Each name stands for a flat space through zero: a line, a plane or more. A row that begins with a name and a colon came from that space; any other row is followed by the name of the space it lies nearest, among the names in its block.
marot_lem: [ 14   0  -8  17 -24   3   5   2  -2   4   2   4 -23  -2 -10 -12  17 -19
 -15  20 -17   9   7  14   8  -7 -12  -9  -8   8]
pelig_mivuk: [  8   5  -9 -19 -32   2  18   8  25  32   5  -5  16 -33 -43  -3 -20   6
 -35  26  -2 -27   6  14  12  16 -18   5  -7  25]
seba_vumok: [  2   6   2   3  15  20 -19  22  -4 -17 -11 -38   9  16 -25  -6 -25  -5
  12  21 -10 -30 -17  -6  -7  21  15   7 -11  13]
pelig_mivuk: [-28 -56 -25 -28   9 -10 -13 -44  15  29 -38  39   5 -32 -13  15  -2  26
 -26 -12   5 -11  12  13 -30 -11 -28  14  15  15]
seba_vumok: [ 10   7  -6  13  -5 -10  14  30  26   4   2  -8 -28  -2  -5  -3 -18 -12
 -16  22  10   4 -10   4  29  15  11  -1 -36   7]
nuz_lanar: [ 17  21  -2  23  -2  18 -25  32   1 -10  13 -26   6  11 -11 -16   2 -17
   7  28 -11 -16  -3  10   3   5  20  -5   3 -12]
nuz_lanar: [  3  22  12 -15 -25 -14  43 -12 -12 -12 -13  -5 -10  -7 -27  -7  -4 -17
 -26  38 -16   5   0  -7  21   5 -25  -8 -22  38]
tober_tagug: [  3  39  21 -13   9  10   4   8 -26 -40   8 -28  23  28  -2  -5  -4  -8
  27   4  -5 -13 -10 -19   5  13  11   1 -11   5]
seba_vumok: [-14 -25  -3  16   8 -18 -15 -37 -17   1 -17  26   1 -21  15  -3  24   6
  -7  -1 -18  33  23   4 -31 -36 -13 -20  63 -24]
nuz_lanar: [ -2   1  20  13  -4  -3  19 -15 -24   1  -7  -4 -13   7  10  -1  11  -8
   1   1 -10  23  -2 -11  -4 -15  -7 -10  19   4]
nuz_lanar: [-10  14   4 -25  17 -28   7 -25 -37 -76   0 -13  42 -10 -16  -8 -30  23
  27 -10 -40  16  19 -33 -22  18 -16 -24  23  -2]
marot_lem: [ 12 -37 -36  31 -26  -6  -7  30  57  56 -21  -5 -37 -51 -54 -12 -33  -7
 -65  63 -12 -14   3  37  10  12  -9  -6  -5  21]
marot_lem: [  6  -4  -4  27  -1  -9  -8   4  -3  -6  -1  -5 -10 -10  -2 -11   0  -6
  -5  17 -18  19   8   4  -5  -8   2 -19  24 -13]
tober_tagug: [  7 -14 -24  12 -13 -16  -2   7  22   7   5  12 -13 -27 -12  -7  -8   3
 -21  11 -10  12  15  15   5   3  -8 -12   1  -6]
seba_vumok: [ -5 -30 -14   3   3   3  -9   2  20  25 -17  -1 -10 -16 -17   4 -18   8
 -17   7   1 -12  -4   9  -8   6  -3   7   0  11]
marot_lem: [-17 -12  12   8  12  -8 -18 -38 -25   6  -8  19  24 -12  24   1  30  10
   5 -11  -8  22  19  -2 -35 -40  -5 -13  77 -31]
pelig_mivuk: [  1  12  -7 -19   0 -11  11   7  23   4  29  33  -2   7  39  15  14   9
  10 -42  39   9   2   3  27   2  10  12 -36 -20]
pelig_mivuk: [ 11  39  25  10  11  15   5  19 -36 -53   5 -40  -4  47   3 -11  -2 -24
  35  10 -14  -2 -20 -23  10  14  17  -3 -27   9]
nuz_lanar: [  0 -14  -8 -12   6  29 -22  15  17  29  15  -7  18   8   1  12  -8  18
  18 -35  21 -35 -11   6 -10  14  13  25  -9  -5]
marot_lem: [-20 -28 -16 -25  20  -6 -11 -19   8  -7 -33  12   2  -7 -14   9 -16  13
  -7   0   3 -17  -3  -1 -15   8 -10  13 -16  20]
tober_tagug: [  1  -2  13   3  12  17  -4 -15 -39 -25  17   0  -1  39  37   5  25   3
  49 -58  -5  17  -4 -18 -17  -7   3   2   2 -15]
seba_vumok: [-17 -29   0 -16  -1  -7   2 -49 -14  23  -3  39  14 -15  23  14  28  23
   1 -44   4  18  19   0 -28 -29 -23   1  42 -13]
seba_vumok: [ -8  13  16   1  17 -32  28 -11 -15 -33   4  13 -16  12  40   7   3   1
  16 -23   9  45  -1 -24  14  -6   6 -13  -6 -14]
nuz_lanar: [-10  -5  38   9  13  -6  35 -36 -54 -18   4   2 -18  32  51  13  18   7
  40 -62  -5  53  -7 -38 -13 -19  -7 -10  22  -8]
tober_tagug: [ 32  39  -1  16 -33  31  -3  42  16  20  38   1 -19  30  15  -9  42 -37
   0  11  22 -16  -8  27  40  -4  19  13 -48  -7]
marot_lem: [ 27   2 -11  16 -46  22  13  28  14  27  -2 -32 -20 -17 -65 -20 -19 -22
 -39  58 -31 -28  -4  21  15  22 -18  -3 -23  43]
nuz_lanar: [  6 -30  -6  37  -5 -12  12  -8 -15  -8 -12  -3 -47  -3  -1  -8  -5  -7
  -4  -1 -31  40   3  -5  -8  -4 -14 -22   6   6]
pelig_mivuk: [ 13   0  -4  13 -15  -3  13  12   2  -3   7 -12 -16  -6 -15  -8 -14  -4
  -6   8 -17   9   1   0   9  13  -6 -10 -11   9]
tober_tagug: [ 21  25  -1  10 -18  23  -4  35  16  16  22  -8 -11  18   2  -5  16 -22
  -2  12  16 -19 -10  17  27   5  16  11 -34  -1]
seba_vumok: [  5  -4 -14  -1  -5  -3   2  16  22   6   2   1 -11  -6 -10   0 -13  -1
 -11   7   6  -7  -3   8  14  14   2   4 -27   7]
tober_tagug: [  5 -61 -33  24 -31 -16  23  -9  38  60 -17  39 -73 -33  -6   6   3  -3
 -52   0   1  28   6  28  12  -9 -29  -2 -24  21]
pelig_mivuk: [ -6 -22  -1   3  16   1  -4  -9  -9  -5   3   3  -5   9  20   9  -4  16
  24 -43   1  13  -3 -12 -15   2   2   2   5 -10]
marot_lem: [-14  -4  11  -5  20 -10  -3 -34 -39 -40 -17   4   9  11  11  -1  10   3
  21 -11 -20  20   7 -19 -24 -13 -10 -11  25  -3]
marot_lem: [ -5  13   2 -28  22  17 -17  18   1 -23   0 -34  41  12 -23   4 -39  17
  25  -5   4 -45 -16 -15  -8  35  15  17 -17  11]
nuz_lanar: [  3  18   8  -9  -5  10  12  11  16  22  14  19 -17  25  33  13  29 -14
   2 -16  43  -6 -14   8  31  -8  14  22 -42  -2]
nuz_lanar: [  5  14  10   8   1 -16  23  -8 -31 -49   6  -6 -16  16  11  -7   0  -8
  20 -10 -23  35   3 -21   6   4  -7 -19 -11   2]
tober_tagug: [ -2   4   9   2  23  29 -37  17  -1  10  16 -18  34  19  17   6   2  12
  33 -26  18 -26 -10  -2 -18   0  29  15  25 -28]
tober_tagug: [ 21 -14 -39  22 -33 -16   4  35  60  37   6  14 -38 -40 -29 -10 -14 -11
 -53  42   2   0  10  37  32  11  -4  -7 -31   6]
pelig_mivuk: [-16  -4  -5 -55  -1  -4  14 -19  22  25   7  28  33 -15   3  23  -6  30
  -5 -37  35 -25   3  -1   4   9 -11  26 -16   8]
marot_lem: [ 18  25 -10 -19 -13  21   3  30  14 -11  24  -3  -6  29  -2   1   4 -13
  13 -10  18 -29 -13   8  31  26   9  21 -74  15]
nuz_lanar: [  4 -29 -24   4   4  -6   0   5  10 -10   6  10 -27   2   5   5 -14  11
  11 -35  -3  12   0  -1   1  18  -4   1 -33   2]
pelig_mivuk: [-10   8  16 -14   2 -17  20 -16  -4   7  12  10  23 -13  18  10  -2  19
   4 -24  11  17   8 -14  -1  -8  -3  -5  30 -15]
seba_vumok: [ 14  47  21  13 -10 -17  30  14 -10 -26  24  -1 -15  18  28  -7  17 -23
   7   8   6  33   0 -10  36  -6  12 -16 -16 -14]
seba_vumok: [-22 -14  20   7  41   4 -27 -30 -37 -16  -9   6  19  22  44  10  21  14
  41 -42   3  19   0 -20 -39 -28  13  -2  55 -34]
pelig_mivuk: [  0 -24 -22   8 -10  -7 -13   0  33  40   4  29  -7 -29   5   3  10   8
 -25  -2  13   4  14  25  -1 -14  -3   1  15 -17]
tober_tagug: [ -7 -22  -3   4  15   4 -12   0   5  10  -4  -3   1  -1   6   7 -12  15
  10 -21   5  -2  -5  -4 -15   3   6   5  12  -7]
tober_tagug: [  9  -2 -10   9  10  -8  -9   6 -19 -50  21 -14   6   5   1  -9 -19  13
  35 -29 -30  19  10 -16 -13  19   1 -18   3 -16]
marot_lem: [ -5  13  10   0  22  -5 -12  -3 -16 -27  12   0  18  15  29   2   8   7
  30 -24   5  13   2 -14  -8  -7  16  -5  18 -28]
pelig_mivuk: [ 21  19   0  13 -11  14  -1  39  19  15  44  -9   0  12  19   1   2   0
  17 -25  20  -3  -6   5  21  11  23   5 -16 -24]
seba_vumok: [ -5 -22 -16  -1  -8 -25  11 -19  13  12  -5  33 -15 -27   5   4   5   8
 -22  -6   0  24  16   8   1 -11 -17  -9   6  -4]
[  6  47  20 -27   8  48 -23  35   3   7  27 -29  48  41   6   6   8  -5
  33  -9  37 -62 -24   0  11  15  35  35 -24  -6]
pelig_mivuk
[ 21 -17 -10  23 -29 -10  35  12  -5  -9   5 -28 -35 -19 -41 -14 -41   1
 -13   9 -47  23   3  -9   6  31 -25 -24 -15  30]
pelig_mivuk
[-14 -24  -3  -1   9 -16   1 -28  -5   6  -9  25  -3 -13  18   8   9  14
  -2 -22   1  23  11  -3 -16 -17 -11  -5  26 -11]
seba_vumok
[-10  -4  -5  -5  16  -6 -16   9  23  12  -6   1  16 -14  -1   5 -15  11
  -7   8  16 -13  -1   4  -3   2  14   6  13 -11]
tober_tagug
[ 13  16  19  19 -39  -6  47   8   7  39  -4 -12 -29 -18 -21  -8   0 -23
 -45  49  -5  13  -5   6  29  -7 -13 -11   2  26]
seba_vumok
[-16  61  25 -36  29 -31   6 -27 -44 -90   8  12  48  24  34  -2  21  -2
  38  -7   0  21  14 -32   3 -11   7 -14   9 -25]
tober_tagug
[  8   3  15   8 -26  35  -1 -17 -16  47  14  27 -15  28  36   5  73 -23
   2 -22  21   0  -1  21   1 -41  -5  16   6  -7]
tober_tagug
[  1   3 -23   0   3 -28  -1  23  42  -2   0  11  -8 -26  -9  -2 -23   1
 -25  26  12   2   6  12  24  13   9  -5 -22  -6]
tober_tagug
[  9 -19 -16  23 -17 -22  29  23  44  36  -5  10 -55 -23  -6   2 -21  -7
 -41  20  13  20  -6  13  34   9  -1  -4 -35  13]
marot_lem
[  3   8   6  -3 -15   0  16  -8  -6   4  -5   4 -10   1  -6  -3  11 -12
 -13  15  -4   2   0   3   9  -6 -11  -1  -9  16]
tober_tagug
[  8 -40 -11  45 -19  -8  18  -1  16  42 -21  20 -80  -7   9  -1  17 -24
 -37  16  -2  37  -5  19  14 -20 -12  -8 -16  13]
nuz_lanar
[ -5  14   7 -39   2  45 -24  11   8  27   0 -24  53  11 -28   8  -8   9
   7   4  22 -75 -17   6 -11  16  10  37  -7  18]
pelig_mivuk
[-16 -17   8  -2  14  19 -28  -7  17  60  -5  12  27  -8  19  15  17  14
  -5 -12  35 -23  -4  13 -20 -26  16  20  48 -23]
nuz_lanar
[  9 -31 -26  41 -18 -24   4   8  28  23 -16  17 -55 -32 -12 -11  -2 -15
 -45  38 -15  31  11  24  11 -11 -10 -21   0   2]
marot_lem
[  0   6  17   4  16   7   2  -4 -27 -22  19  -5   2  31  37   7  10   7
  44 -50   5  19  -7 -21  -7  -2  12   0   3 -19]
nuz_lanar
[ 22   3 -17  10 -26  20  -5  43  32  25   5 -34  -3 -17 -55 -13 -33  -9
 -27  46 -12 -39  -8  20  14  31   2   5 -25  26]
marot_lem
[ 11 -15 -21  14 -25 -12  -2  -5   1  -2   2  -3   4 -40 -38 -17 -14   6
 -23  23 -43  11  25  11 -14   4 -25 -25  31   3]
tober_tagug
[ 14 -26 -26  19 -12 -20  11   2  -5 -31   7  -6 -27 -20 -23 -13 -30  10
   1 -11 -46  32  16  -5  -6  24 -22 -27  -9   7]
tober_tagug
[-15  -5   8 -20  12 -14   9 -35 -33 -36 -17   0  18  -3  -7   1  -9  13
  12 -10 -23  11   8 -22 -22   0 -20  -9  18  11]
seba_vumok
[ 10  16   7   1 -21 -42  77  22  41  24  23  28 -61  -4  38  17  -9  -7
 -26 -18  46  47 -12  -7  71  10   4   0 -70   7]
seba_vumok
[ 16   7  -5  32 -13  15 -15  19  -9 -13 -25 -34 -22   3 -46 -27  -3 -37
 -22  75 -39 -15  -5  14  -1   3  -3 -13  -4  26]
pelig_mivuk

Rows lie near named flat spaces through zero. A row that begins with a name and a colon came from that space; any other row is followed by the name of its block's space that it lies nearest.
rumimdisu: [  2  22  -6 -13 -11   9  -6   8 -47  36 -30  -8   0  67   0  -2   3   9
  46  14  24 -39  20 -11  -7  -3   0  -2  -5  24]
fupfifi: [-22   6  51   8  13   1 -26 -20  42   1  -4 -19   8 -26  18 -18 -21  54
  24  -2 -36  18  -5  26   2  11 -65  19 -25  12]
vadotgono: [  6 -18  14  24  -4  -6   5   5   3  18  -7  -2 -15   0  34 -12  -8  17
  22   6 -16   6  15  11 -11  -1 -30  14 -29  20]
fupfifi: [ 17  18   1  14   5  34 -40   2  10  -8  11   6  15  14 -12  50   1 -31
 -28   2  23  28 -29 -21  13 -54  49 -22   6 -52]
rumimdisu: [ 11 -25  -8  22   7   3   1  14  24 -10   7  21  -2  -7  24  17   9 -18
 -19   4  -5  28   2  -7   2  -3   2  15  -6  -6]
gopunmunup: [  8 -21  18   6  -4 -22  -5  13  36  -2  12  17   0 -10  56  19 -13 -13
 -37  41 -16  42  -5  12 -33 -28 -48 -32 -16   0]
tebaztizun: [ -8 -35   3  14  16  25 -41  -3  53 -25  33  22   8 -17  41  31 -14 -18
 -46  22  -4  63 -28 -16   6  -9  -2 -18  25  -7]
tebaztizun: [ 21  25  -2 -25 -25 -28  54   8   5 -21  12  14   9 -44 -24 -21  22  10
 -11 -18  -8  13  -3  10   3 -12   7  -2 -28  -6]
tebaztizun: [ -7  18  22  -6  11   0 -40  -1  15 -22 -21  -1  38  52   2  16 -22  19
  -1  11 -43 -34   2 -20  -3  14 -56   8  19  25]
vadotgono: [  3  -7  26   4  -8 -11   4   0  15  -9   7  -2  -2 -20  14 -11 -20  23
   3   6 -39   2  -8  16 -18  -8 -45  -7 -17  16]
fupfifi: [-20 -45   2  26   5  43   3  -4  20 -22  29  15 -18 -49  19  -3  -1   4
 -23  10 -34   2 -31  12  -4  -5   8  11  14   0]
gopunmunup: [ -1  -2   5   1   1   7 -36  -9 -26  11   5 -22  -9  26 -10  15 -38 -14
   5   8  10 -13 -16  -6 -14 -18   6 -44  26  -5]
vadotgono: [ -5  29  11 -15  22 -14 -57 -17 -19   6 -14 -41   9  37 -56  26 -42 -17
  18 -16  22 -18 -11  -3  -1   2  -5 -35  32 -27]
vadotgono: [ -4   5  21  12 -11  17   4 -16   1   4  12 -13  -9 -33   2 -20  -6  28
   7  -9 -15   1 -14  13   5 -19  10  -1 -16  -5]
rumimdisu: [-27  16   0 -28  22  14 -42  -8 -26  18 -27 -21   6  54 -35   6 -16   9
  55   1  25 -32   1  -3   2  34 -22   1  29  17]
rumimdisu: [ 37  22  -4 -14 -20 -31   8  11 -25 -12   0  -4   8  20 -33   7 -19 -13
   5 -17  -4 -10  -1 -15  -8 -17   1 -30  -2   3]
tebaztizun: [ 10  -5   9  11   4   2  -8   1  13  -3   8  -2  -7 -20 -11   5 -10   3
  18 -17   1  30 -11   7   6  -7  -4   4 -16 -10]
gopunmunup: [ 27  30 -45 -38  30 -44 -46  10   1 -37  -9   3  42  64 -74  62 -10 -77
 -30 -32  55  21   6 -55  28  31  32 -26  64 -32]
gopunmunup: [ 17   9 -25 -30  -7 -36  19   7 -12 -17   5   5   7   5 -31  -1  -1 -23
 -10 -15  16   4   7 -14   3  19  10 -18  18   6]
fupfifi: [  8   7  -6  -6   0  -7  -1   5 -10  -2  -6   0   4  16 -15   6  -2  -7
   7  -6   5  -8   3  -7   0   3   1  -2   4   1]
tebaztizun: [ 33  40   3  -2 -11 -10   6   4  -3  -5  -1  -3  13  -5 -38  12  10  -6
   4 -30  16  18  -4  -7  18 -32  33  -2 -26 -35]
rumimdisu: [ -8   3  28  43   9 -10 -42 -18 -29  59 -41 -48 -12  68  42 -11 -32  22
  38   7  -2 -43  45  -2  -7   7 -26  10 -13  18]
rumimdisu: [ 15  14  -9   1  -4 -26  -2  -8  -3  29  -1 -13  -3   8  12  -4   6 -12
  -2 -11  51  42  25 -12  19  -3  35 -14 -12 -14]
tebaztizun: [ -1  20  16  11   0  -7 -26  -7 -15  22 -28 -20  13  56  20   1 -14  13
  10  11  -9 -36  24 -13  -4  -1 -20   1  -2  13]
vadotgono: [ 20  16 -16 -24  -3 -21 -21   1  -6  -8   9   0  15  28 -18  22 -14 -30
 -15  -5  34  27  -3 -29   8  -4  21 -41  24  -7]
rumimdisu: [ 11   4  -4  -4 -11  -2  12   9 -20   3  -4   2  -4  12  -8   0  -1  -2
  11   2  -3 -18   0   0 -10 -10  -1  -6  -5   6]
fupfifi: [-19  10  24  11  25  -2 -39 -10  55  27 -12  -2  17   6  55  20  15   4
 -19  27  30  60  17   7  11  -6 -21   9 -21 -27]
rumimdisu: [ -9  -8   2  -7  -3  15  21  -2  31 -35  25  21   7 -55  -3  -6  15   7
 -33   0 -26  15 -26   9   4  -3   4   7   3  -8]
tebaztizun: [-12   8  -1 -18  17   7 -14  11  10 -23 -19  13  24  29 -20  19   4   0
   5   8 -20 -30  -4  -4  -5  21 -37  20  18  10]
fupfifi: [-10 -20 -13  -5  17  25 -19  14   2 -33   0  19   9  21 -19  29  -7 -19
  -8  11 -23 -28 -22 -10 -10  14 -17   6  39   9]
fupfifi: [ -5   9  -2  -4  13  -5 -15  -4  10   8  -7  -4   7   9  -2   8   6  -6
   2  -4  23  18   8  -4  12  10   4   6   1 -11]
gopunmunup: [ 15  42   8 -30   8  -7 -15  20   3 -24 -29  10  37  44 -53  24   2  10
  39 -16 -12 -19  -2 -11   5   9 -43  22  -8   7]
tebaztizun: [  4  33  22   6  -9 -13   3   4  -5  19 -37  -7  21  45  24  -8  10  30
  13  12 -22 -38  32  -2  -5  -5 -35  24 -31  16]
gopunmunup: [-11   0  -7 -10  16   8 -11  -7   2  -7   4  -6  -3 -14 -35   4  -1  -6
  12 -18  16   7 -13   4  12  17  12   5  16 -13]
rumimdisu: [  6 -17  -2   8  11  -6  -9   9   4 -17   2   3  -5  -1 -17  16 -17 -16
   2  -7 -16  -3 -10   3 -10   6 -19   1  10  -2]
vadotgono: [  9  21  -4 -15   4 -17  -8   4  -5 -22  -8  -2  20  21 -34  19  -7 -17
 -17  -7  -9 -24  -4 -11  -3   0  -4 -11  19 -11]
fupfifi: [-14   8   9  -7  23 -27 -17  -5  25  20 -24 -10   9  15  12  -3   5  11
  22  -3  21  25  31   8  11  37 -38  25 -12   5]
vadotgono: [ 16  16  27  13   5   2 -15  -1  34 -18  14  -2   9 -39 -19  22  -6  -1
 -12 -15 -10  41 -28  14   5 -40  -1  -6 -26 -45]
gopunmunup: [ 10   0  14  13 -21  -5  48   9  -8   0  -7   5 -11 -27   6 -33  13  35
  22  -8 -42 -28   9  22 -11  -6 -23  31 -43  20]
vadotgono: [  0  25  29  33  26   5 -60 -31 -18  20 -18 -61  -8  14 -57   5 -43  13
  53 -55   7 -18  -3   5  25   2  13  11   0 -34]
gopunmunup: [-12 -11  22  31   2  23 -35 -11  18  27   3  -5  -1  16  70  13  -7   4
 -27  39   2  20   2  -4  -6 -32   0 -16  -6  -8]
gopunmunup: [  4  23  -1 -15 -14  -1  -8  -1 -13  11 -10   0  18  44  17  -2   2   9
   0  15  10 -10  13 -23   4  -4   3 -13   4  20]
tebaztizun: [-23 -48   4   6  11  12  -4   4  47 -13  20  27  -6 -30  57   1   1   3
 -26  35 -20  41 -10  11 -13  15 -40   4   7  22]
fupfifi: [ 17  61  19 -33  -6 -21 -25  -4 -21  -3 -22 -23  31  46 -54   9 -22  15
  32 -19   3 -24  -1 -12   4  -8 -19 -21  -1  -1]
gopunmunup: [ 30  30   0  -3 -29 -43  17 -25 -50  13  10 -46 -15 -10 -44 -37 -32   6
  15 -51  15 -16  11  -9  13  -7  48 -38  -2  -4]
vadotgono: [ 21  -6  -4   7  -8 -16   7   6   9 -16   7  10   6   0   6  -4  -5   1
  -3 -15 -13  18   8 -17   9   8  -4   6  -5  17]
rumimdisu: [ -3 -16   2  24 -17  18  38   0 -13  23   4   2 -28 -32  28 -30  21  20
  11   4  -5  -7   7  20  -4 -14  19  20 -32   5]
rumimdisu: [ -4 -29 -16  -2   5  26  21  17 -22  -4   3  11 -30 -21 -36  -4   4  -2
  48 -11  -2 -16 -18  21 -10  14  -4  22  -1  11]
fupfifi: [  9  36  29  -7  18 -19 -51  -4  27   6 -23 -15  30  38  -9  23 -18  13
  28 -10  10  31   9  -8  13   2 -43   4 -16  -8]
vadotgono: [-10   2  29  26  -5  20  13  -5   2  14  -5 -10 -13 -30  12 -14   6  29
  11   5 -29 -22  -7  32 -11 -27 -11  19 -35 -14]
fupfifi: [  6   9  11   1 -14 -11  18   2 -14   8  -7  -7  -5  -2   2 -13  -3  13
   9   3 -15 -22   5  12 -14 -12 -14  -4 -18   6]
gopunmunup: [  3  10  -8 -17  -5  -5  -3  15  16  -3 -11  27  29  43  40  16  20  -5
 -24  34   5  10  17 -24  -2   1 -18   0   2  19]
tebaztizun: [-57 -68 -31  18  32  43 -18   2 -14  41 -10   7 -37  28  60   9  13 -30
  -6  57  33 -24  13  10 -21  36   4  12  44  15]
tebaztizun: [-11 -14   4   7  -6   0  30   7  11  15  -6  13  -9 -17  42 -19  24  17
  -1  21  -9   2  16  19 -10   4 -20  22 -27  14]
vadotgono: [-32 -24  -5 -13  26  15 -27  -9  14  17   5  -4 -15  -8   6   3  -5  -4
  21  11  37  36  -7  12   4  29 -10  -3  19   3]
[-35 -18   5  21  24  15 -21 -12   7  40 -17 -13 -14  11  43  -1  10   1
   3  25  22  -1  20  15  -1  15  -4  18   1  -7]
rumimdisu
[-19  -6  14   5   9 -12 -28   1   7  26 -29  -3  13  63  66   7  -9   7
  -9  49 -10 -22  32  -7 -22  13 -57  -2   6  31]
tebaztizun
[  8  32   6 -13 -26 -16  20 -10 -38  29  -8 -22  -5  11  -4 -26   0  16
  14  -2  16 -24  14   4  -5 -18  19 -23 -17   4]
rumimdisu
[ -5   8   5  -6   4   5  26  17  12  -6 -20  18   8  -6  -6  -4  30  20
  22   2 -20 -16   7  19  -4  10 -34  45 -29   6]
tebaztizun
[ -2  -2 -32 -28   8   3  -1   8   2 -21  16  19   8  -2 -24  28  13 -46
 -39   8  32  16 -19 -13   2   0  36 -26  38 -24]
tebaztizun
[ 28   5 -51 -36 -28 -14  16  11 -34 -13  19  23  13  41  -1   7   7 -41
 -35   7  40   9   6 -55   9   0  60 -48  42  22]
fupfifi
[ -3  29   7  -1  22  16  -3   6  32 -39  -1  11  26 -34 -55  39  27 -21
 -37 -14 -13  -5 -32  16   8 -27  15  20  -2 -71]
vadotgono
[-16  -3  25  12  11   6 -11 -10  23   4  -3  -9  -1 -21  12  -7  -4  24
   9   2 -17   7  -3  20  -1   3 -28  16 -15  -3]
fupfifi
[ 19  29   8 -16 -12 -10 -24   0 -38   4 -12 -20  11  53 -31  10 -34   0
  25  -5  -1 -33  -4 -17 -10 -15  -9 -35  12  11]
gopunmunup
[ -7 -34 -15 -10  -6   8  34   5  37 -26  41  35  -8 -69  25  -6  22 -11
 -46  15  -1  54 -22  10  -1  -2  14  -9   4  -3]
tebaztizun
[-15 -15 -18  -2  -4  14  45   4 -24  10  -2   3 -26 -31 -16 -28  26   7
  22  -7   4 -30   3  24  -3  17  18  28  -6   5]
tebaztizun
[-13  -2 -17 -55 -24  -9  13  -1 -15  10  15  13   3  17  31 -18   0   3
 -11  42  28  13   0 -12 -16  10  -7 -53  26  44]
gopunmunup
[ -1  23 -20 -29  24 -10 -48  -1  26 -11  -5   9  40  49  -7  43   7 -37
 -31   5  51  43   6 -41  27  17  17 -16  39 -18]
gopunmunup
[ 32  43  -8 -31 -18 -34  -2  -2  14 -21  13   8  37  13 -11  12   3 -14
 -38 -12  24  43   3 -36  22 -16  27 -36   4 -11]
rumimdisu
[ 23  79   4 -39 -18 -21 -32  -9 -22  11 -27 -16  53  89 -18   5  -5  18
  18 -11  31  -8  26 -53  29  -3  11 -21   4  18]
gopunmunup
[  9  35  17  -3  -7  10  -3 -13 -26  -7   0 -28  -1 -16 -66  -8 -16  19
  32 -39 -11 -30 -23  10   9 -20  19  -4  -8 -21]
fupfifi
[ -6  11   3 -10   6  -9 -13  -8  19  -7   4  -1  16   0   5   8   1  -6
 -28   6   7  15  -1  -6   6   2   1 -12  12 -12]
rumimdisu
[ 21  32 -11 -22 -22 -26  14   5 -28  21  -7  -5   7  30   0   2   8 -15
  -7   8  36   1  17 -13  -4 -23  25 -34  -9  -7]
rumimdisu
[ -4  -3  32  32  15   6 -15 -11  38   5   5 -12  -7 -44  10   2  -3  16
   2 -13 -11  36  -9  26   8 -17 -11  19 -33 -32]
gopunmunup
[ 11 -12  22  34 -27  21  34   2  -5 -12   8   6 -10 -29  22 -31  -1  43
   7  -6 -68 -35  -6   9  -7 -21 -10  27 -32  26]
rumimdisu
[-20 -44   5  45  17  25  -2   1   7  24  -8   0 -30 -12  41  -5   6   5
  13  13 -11  -6  11  21  -8   9 -11  38 -14   2]
rumimdisu
[  3  10  -6 -22   3  -3  -8   0  15 -21  15   9  15 -10 -20  18   0 -17
 -24  -1  13  26 -19  -8   6  -7  12 -23  16 -18]
vadotgono
[-17 -14  30  25  16  24 -27  -1  53   9   1  11   6 -14  57  19   7  13
 -17  34 -11  43  -7  16  -5 -22 -33  13 -25 -15]
gopunmunup
[-24 -18  13   4   8  17  -1  -5  11  14   2  -2 -16 -23  19 -11   1  17
  15  15  -3   7  -7  26  -9   5 -22   8  -9   5]
vadotgono
